Here is a tiny trained network, its code and every weight. The questions are about switching its units off for an input and a class, where a switched-off unit gives its printed mean instead of its output.

import numpy as np


def w(rows, s, z=0):
    codes = np.array(rows[::2]) - 128.0
    scale = np.full(codes.shape[1], s)
    scale[-1] = z or s
    return codes * scale


def f(y):
    return y / 2 * (1 + np.tanh(0.7978845608 * (y + 0.044715 * y**3)))


def log_softmax(a):
    a = a - a.max(-1, keepdims=True)
    return a - np.log(np.exp(a).sum(-1, keepdims=True))


def net(x, mask):
    res = np.array(x, float).reshape(1, 3) / 4 @ E
    y = f(res @ A[0][:, :-1].T + A[0][:, -1])
    res = res + np.where(mask, y, B[0][:, -1]) @ B[0][:, :-1]
    return log_softmax(res[-1] @ U[:, :-1].T + U[:, -1])


A, B = {}, {}
E = w([
[93,110,67,147,93,243,139,179,54,9],'x0',
[182,96,53,72,148,120,99,144,1,200],'x1',
[68,170,67,190,45,153,31,133,135,108],'x2',
],0.0094)
A[0] = w([
[67,140,119,183,106,177,158,181,139,80,186],'neuron 0',
[115,192,213,167,117,76,112,24,254,148,210],'neuron 1',
[105,143,205,121,143,132,208,162,157,85,218],'neuron 2',
[69,143,52,178,75,162,45,142,102,94,243],'neuron 3',
[121,147,21,135,106,129,108,164,99,132,136],'neuron 4',
[155,72,85,80,155,126,135,156,32,124,254],'neuron 5',
[185,93,163,66,187,86,168,117,108,158,232],'neuron 6',
],0.0082,0.0035)
B[0] = w([
[145,114,129,160,58,178,190,133,122,47,202],'neuron 0',
[2,144,149,160,146,47,60,171,238,141,253],'neuron 1',
[108,29,187,136,127,129,147,115,171,128,184],'neuron 2',
[147,185,57,174,46,219,153,197,86,141,248],'neuron 3',
[159,180,82,111,112,139,96,130,53,124,190],'neuron 4',
[190,121,49,78,147,158,191,102,100,167,231],'neuron 5',
[127,52,138,83,200,93,136,88,149,125,234],'neuron 6',
],0.0097,0.012)
U = w([
[141,75,172,177,86,194,184,132,145,36,184],'0',
[218,67,105,32,203,133,170,43,106,169,171],'1',
[85,95,214,131,199,46,75,130,200,175,192],'2',
[87,204,91,178,89,134,77,183,182,108,47],'3',
[190,197,54,144,81,184,116,176,2,152,168],'4',
[148,126,150,124,121,126,75,93,106,78,5],'5',
],0.0073,0.0023)

Each question gives the input, the list of numbers given to net, and the class t.
The units are the neurons (one row each of A and B). Each row of codes is followed by its name. A weight is (code - 128) times the scale printed after its matrix; where a second scale follows, it is the last column's (A, B and U).
mask holds one flag per neuron, in row order. A switched-off neuron (its flag False) gives its mean, the last column of its row in B, instead of its output. The means were averaged over made-up inputs and are rounded, as every weight is.
A unit's drop is (log p(t) with every unit on - log p(t) with that unit switched off) / (log p(t) with every unit on - log p(t) with every unit switched off).
The circuit of an input: a set's keep is (log p(t) with only the set's units on - log p(t) with every unit switched off) / (log p(t) with every unit on - log p(t) with every unit switched off). Starting from all 7 units, units are removed one at a time, each time the one whose removal leaves the highest keep (on an exact tie, the one counted first), for as long as the keep stays at least 0.8.
circuit, biggest first: the units of the circuit, biggest drop first
top k neurons: the k neurons with the biggest drops, biggest first
drop when u is switched off: that unit's drop, to one decimal
input [-5,-4,6], class 2: top 3 neurons -> neuron 1; neuron 4; neuron 0
input [8,-3,1], class 4: top 2 neurons -> neuron 3; neuron 1
input [2,-4,-8], class 2: circuit, biggest first -> neuron 3; neuron 5
input [1,-1,3], class 4: circuit, biggest first -> neuron 1
input [-1,-1,-5], class 2: circuit, biggest first -> neuron 5; neuron 3
input [-1,1,6], class 4: top 2 neurons -> neuron 1; neuron 3
input [-4,3,8], class 4: top 2 neurons -> neuron 3; neuron 1
input [8,1,-7], class 1: top 2 neurons -> neuron 5; neuron 3
input [8,-2,-1], class 4: top 4 neurons -> neuron 3; neuron 1; neuron 6; neuron 4
input [-4,0,4], class 2: top 2 neurons -> neuron 3; neuron 0
input [5,4,-5], class 1: drop when neuron 3 is switched off -> 0.1
input [6,-2,8], class 4: drop when neuron 5 is switched off -> 0.0
input [4,-2,1], class 4: drop when neuron 5 is switched off -> -0.3
input [-3,-8,4], class 2: circuit, biggest first -> neuron 1
